Below are the code and all the weights of a small trained network. Each question names an input and a target symbol and asks about switching units off, where a switched-off unit gives its printed mean instead of its output.

import numpy as np


def w(rows, s, z=0):
    codes = np.array(rows[::2]) - 128.0
    scale = np.full(codes.shape[1], s)
    scale[-1] = z or s
    return codes * scale


def norm(h):
    return h / np.sqrt((h * h).mean(-1, keepdims=True) + 1e-5)


def f(y):
    return np.maximum(y, 0)


def softmax(a):
    e = np.exp(a - a.max(-1, keepdims=True))
    return e / e.sum(-1, keepdims=True)


def log_softmax(a):
    a = a - a.max(-1, keepdims=True)
    return a - np.log(np.exp(a).sum(-1, keepdims=True))


def net(x, mask):
    ids = ['αβγδηθλπτφψω'.index(c) for c in x.split()]
    T = len(ids)
    res = E[ids] + P[:T]
    u = 0
    for l in range(2):
        q, k, v = (norm(res) @ M[l].T for M in (Q, K, V))
        z = softmax(np.where(np.tri(T) > 0, q @ k.T / 2**0.5, -1e9)) @ v
        res = res + np.where(mask[u], z, O[l][:, -1]) @ O[l][:, :-1]
        u += 1
        y = f(norm(res) @ A[l][:, :-1].T + A[l][:, -1])
        res = res + np.where(mask[u : u + 4], y, B[l][:, -1]) @ B[l][:, :-1]
        u += 4
    return log_softmax(norm(res)[-1] @ U[:, :-1].T + U[:, -1])


Q, K, V, O, A, B = {}, {}, {}, {}, {}, {}
E = w([
[177,190,140,124],'α',
[141,121,90,129],'β',
[131,121,39,153],'γ',
[170,171,58,181],'δ',
[160,129,94,130],'η',
[129,127,128,178],'θ',
[133,110,69,123],'λ',
[40,149,3,201],'π',
[100,65,187,89],'τ',
[130,224,68,118],'φ',
[139,143,138,174],'ψ',
[145,113,124,146],'ω',
],0.021)
P = w([
[90,138,162,71],'0',
[205,125,116,142],'1',
[181,115,76,156],'2',
[205,113,165,151],'3',
[181,106,160,152],'4',
[200,118,138,156],'5',
[185,90,127,158],'6',
[219,63,148,134],'7',
[141,67,99,155],'8',
[255,78,148,150],'9',
],0.0098)
Q[0] = w([
[94,255,159,71],'L0H0',
[160,117,60,244],'L0H0',
],0.0076)
K[0] = w([
[96,240,110,251],'L0H0',
[149,194,112,2],'L0H0',
],0.0078)
V[0] = w([
[41,159,188,255],'L0H0',
[157,10,246,73],'L0H0',
],0.0072)
O[0] = w([
[87,206,214,24,2],'L0H0',
[198,255,85,146,137],'L0H0',
],0.0095,0.005)
A[0] = w([
[116,86,73,95,2],'L0N0',
[28,167,150,189,116],'L0N1',
[82,119,1,97,147],'L0N2',
[165,76,209,132,103],'L0N3',
],0.0097,0.0032)
B[0] = w([
[115,154,217,158,154],'L0N0',
[236,135,51,170,164],'L0N1',
[254,134,208,74,254],'L0N2',
[237,119,30,212,176],'L0N3',
],0.0098,0.0051)
Q[1] = w([
[217,135,111,212],'L1H0',
[220,152,2,168],'L1H0',
],0.0093)
K[1] = w([
[78,168,190,10],'L1H0',
[78,82,165,14],'L1H0',
],0.013)
V[1] = w([
[199,168,217,64],'L1H0',
[109,86,185,3],'L1H0',
],0.011)
O[1] = w([
[117,123,170,250,6],'L1H0',
[210,66,179,124,132],'L1H0',
],0.023,0.0015)
A[1] = w([
[78,99,85,175,19],'L1N0',
[191,116,66,154,4],'L1N1',
[51,1,104,18,173],'L1N2',
[252,56,119,230,181],'L1N3',
],0.0088,0.0035)
B[1] = w([
[153,104,45,124,139],'L1N0',
[67,112,152,97,162],'L1N1',
[148,228,167,38,169],'L1N2',
[8,126,163,82,255],'L1N3',
],0.013,0.012)
U = w([
[115,71,192,85,74],'α',
[79,100,135,139,61],'β',
[227,121,169,40,203],'γ',
[129,122,176,174,193],'δ',
[125,114,170,135,81],'η',
[125,133,154,154,121],'θ',
[112,127,30,113,107],'λ',
[123,255,65,169,214],'π',
[113,113,98,163,58],'τ',
[45,110,89,123,162],'φ',
[136,96,79,113,2],'ψ',
[69,98,173,82,128],'ω',
],0.012,0.0067)

Each question gives the input, a string of symbols that net reads in full, and the target symbol t.
The units are the heads (2 rows each of Q, K, V and O) and the neurons (one row each of A and B). Each row of codes is followed by its name. A weight is (code - 128) times the scale printed after its matrix; where a second scale follows, it is the last column's (O, A, B and U).
mask holds one flag per unit, layer by layer, with each layer's heads first. A switched-off unit (its flag False) gives its mean, the last column of its rows in O or B, instead of its output. The means were averaged over made-up inputs and are rounded, as every weight is.
A unit's drop is (log p(t) with every unit on - log p(t) with that unit switched off) / (log p(t) with every unit on - log p(t) with every unit switched off).
The circuit of an input: a set's keep is (log p(t) with only the set's units on - log p(t) with every unit switched off) / (log p(t) with every unit on - log p(t) with every unit switched off). Starting from all 10 units, units are removed one at a time, each time the one whose removal leaves the highest keep (on an exact tie, the one counted first), for as long as the keep stays at least 0.8.
circuit, biggest first: the units of the circuit, biggest drop first
unit that matters most: the unit with the biggest drop
k most important neurons: the k neurons with the biggest drops, biggest first
top k neurons in layer l: the k neurons of layer l with the biggest drops, biggest first
drop when u is switched off: that unit's drop, to one decimal
input β ω φ π β ω π, target δ: unit that matters most -> L0N2
input ω ω ω π ω γ ω τ, target π: circuit, biggest first -> (L1H0; L0H0; L0N3)
input ω λ β γ β β η ω η π, target π: circuit, biggest first -> (L1H0; L1N3)
input β π ω ω π ω β, target φ: circuit, biggest first -> (L0H0; L0N2; L1H0; L0N3)
input π β λ, target γ: circuit, biggest first -> (L0H0; L1H0; L0N2)
input ω ω δ α π, target π: circuit, biggest first -> (L1H0; L0N2; L1N3)
input η β π ω ω π ω λ β ω, target λ: circuit, biggest first -> (L0H0; L1H0)
input ω π α β θ θ π ω π α, target π: 2 most important neurons -> (L0N3; L0N2)
input ω φ π ω ω λ, target δ: circuit, biggest first -> (L1H0; L0H0; L0N2)
input δ ψ φ ω ψ, target δ: circuit, biggest first -> (L1H0; L0H0; L0N2; L0N3)
input δ β π π ω β, target ω: 2 most important neurons -> (L1N3; L0N2)
input ω τ π τ, target π: circuit, biggest first -> (L1H0; L0H0)
input π α ψ, target γ: 2 most important neurons -> (L0N3; L0N1)
input δ ω π δ ω ω ω ω ω θ, target ω: circuit, biggest first -> (L1N3)
input β ω π ω λ π ω α φ, target δ: circuit, biggest first -> (L0N2; L1H0)
input β ω π ω π ω δ ω δ, target φ: 3 most important neurons -> (L0N2; L0N3; L1N3)
input π π β, target γ: top 2 neurons in layer 0 -> (L0N2; L0N1)
input λ ω τ φ β ω ω π, target δ: circuit, biggest first -> (L1H0; L0N2)
input ψ ω γ ω π φ ω, target δ: circuit, biggest first -> (L1H0; L0H0)
input ω π ψ, target π: circuit, biggest first -> (L0H0)
input η ω ω, target λ: 2 most important neurons -> (L1N3; L1N0)
input ω τ β η, target π: drop when L0N2 is switched off -> 0.1
input ω ω ω π θ η θ, target π: drop when L0N2 is switched off -> 0.0
input π θ ω ω θ, target γ: drop when L0N1 is switched off -> 0.2
input ω ψ ω ω θ η φ π ω θ, target δ: drop when L0H0 is switched off -> 0.8
